Below are the code and all the weights of a small trained network. Each question names an input and a class and asks about switching units off, where a switched-off unit gives its printed mean instead of its output.

import numpy as np


def w(rows, s, z=0):
    codes = np.array(rows[::2]) - 128.0
    scale = np.full(codes.shape[1], s)
    scale[-1] = z or s
    return codes * scale


def f(y):
    return y / 2 * (1 + np.tanh(0.7978845608 * (y + 0.044715 * y**3)))


def log_softmax(a):
    a = a - a.max(-1, keepdims=True)
    return a - np.log(np.exp(a).sum(-1, keepdims=True))


def net(x, mask):
    res = np.array(x, float).reshape(1, 4) / 4 @ E
    y = f(res @ A[0][:, :-1].T + A[0][:, -1])
    res = res + np.where(mask, y, B[0][:, -1]) @ B[0][:, :-1]
    return log_softmax(res[-1] @ U[:, :-1].T + U[:, -1])


A, B = {}, {}
E = w([
[138,255,134,173],'x0',
[69,76,135,217],'x1',
[127,128,128,128],'x2',
[194,120,194,156],'x3',
],0.016)
A[0] = w([
[47,158,74,160,100],'neuron 1',
[93,126,44,74,44],'neuron 2',
[138,118,59,81,183],'neuron 3',
[186,168,180,115,47],'neuron 4',
[93,39,143,158,105],'neuron 5',
[181,93,177,96,124],'neuron 6',
[118,82,155,189,192],'neuron 7',
[157,105,64,79,69],'neuron 8',
[200,120,250,190,36],'neuron 9',
[183,68,98,105,176],'neuron 10',
[95,12,121,75,190],'neuron 11',
[209,85,164,120,128],'neuron 12',
[86,88,123,86,131],'neuron 13',
[121,88,154,169,44],'neuron 14',
[191,79,179,87,115],'neuron 15',
[95,45,106,102,11],'neuron 16',
[175,179,84,61,125],'neuron 17',
[126,91,153,196,92],'neuron 18',
[84,128,63,71,49],'neuron 19',
[161,92,163,93,125],'neuron 20',
],0.013,0.011)
B[0] = w([
[39,124,104,204,176],'neuron 1',
[175,99,193,77,170],'neuron 2',
[104,170,86,153,190],'neuron 3',
[125,77,206,127,162],'neuron 4',
[165,111,134,87,196],'neuron 5',
[93,70,135,189,171],'neuron 6',
[130,153,90,123,198],'neuron 7',
[113,93,141,145,155],'neuron 8',
[182,206,73,32,189],'neuron 9',
[136,106,171,176,190],'neuron 10',
[195,145,150,74,248],'neuron 11',
[96,110,134,169,178],'neuron 12',
[197,165,132,95,172],'neuron 13',
[143,82,161,89,146],'neuron 14',
[39,74,132,153,179],'neuron 15',
[119,243,2,180,171],'neuron 16',
[165,174,114,77,204],'neuron 17',
[194,145,133,79,166],'neuron 18',
[215,73,181,65,167],'neuron 19',
[89,48,150,173,163],'neuron 20',
],0.0094,0.019)
U = w([
[159,134,198,86,249],'0',
[131,203,16,102,9],'1',
[14,84,171,255,71],'2',
],0.015,0.0016)

Each question gives the input, the list of numbers given to net, and the class t.
The units are the neurons (one row each of A and B). Each row of codes is followed by its name. A weight is (code - 128) times the scale printed after its matrix; where a second scale follows, it is the last column's (A, B and U).
mask holds one flag per neuron, in row order. A switched-off neuron (its flag False) gives its mean, the last column of its row in B, instead of its output. The means were averaged over made-up inputs and are rounded, as every weight is.
A unit's drop is (log p(t) with every unit on - log p(t) with that unit switched off) / (log p(t) with every unit on - log p(t) with every unit switched off).
The circuit of an input: a set's keep is (log p(t) with only the set's units on - log p(t) with every unit switched off) / (log p(t) with every unit on - log p(t) with every unit switched off). Starting from the 12 units with the biggest drops (on a tie, the unit counted first), units are removed one at a time, each time the one whose removal leaves the highest keep (on an exact tie, the one counted first), for as long as the keep stays at least 0.8.
circuit, biggest first: the units of the circuit, biggest drop first
unit that matters most: the unit with the biggest drop
top k neurons: the k neurons with the biggest drops, biggest first
drop when u is switched off: that unit's drop, to one decimal
input [2,1,-1,6], class 1: unit that matters most	neuron 9
input [-8,-1,5,-7], class 0: top 2 neurons	neuron 19; neuron 2
input [-5,0,-4,7], class 2: top 2 neurons	neuron 15; neuron 6
input [-8,-1,5,6], class 2: top 2 neurons	neuron 15; neuron 6
input [6,2,-4,0], class 2: top 3 neurons	neuron 9; neuron 11; neuron 17
input [-8,-1,-4,7], class 2: top 2 neurons	neuron 15; neuron 6
input [-3,8,-3,1], class 0: top 4 neurons	neuron 14; neuron 5; neuron 3; neuron 11
input [0,0,6,5], class 2: top 2 neurons	neuron 11; neuron 17
input [6,-8,5,2], class 0: top 2 neurons	neuron 4; neuron 16
input [1,4,-2,8], class 1: top 2 neurons	neuron 9; neuron 7
input [7,-8,8,2], class 0: top 2 neurons	neuron 4; neuron 16
input [2,6,-4,-7], class 2: drop when neuron 1 is switched off	0.6
input [-4,-1,0,-8], class 0: drop when neuron 7 is switched off	0.2
input [2,2,0,-4], class 2: drop when neuron 9 is switched off	0.1
input [8,4,-3,5], class 1: circuit, biggest first	neuron 9
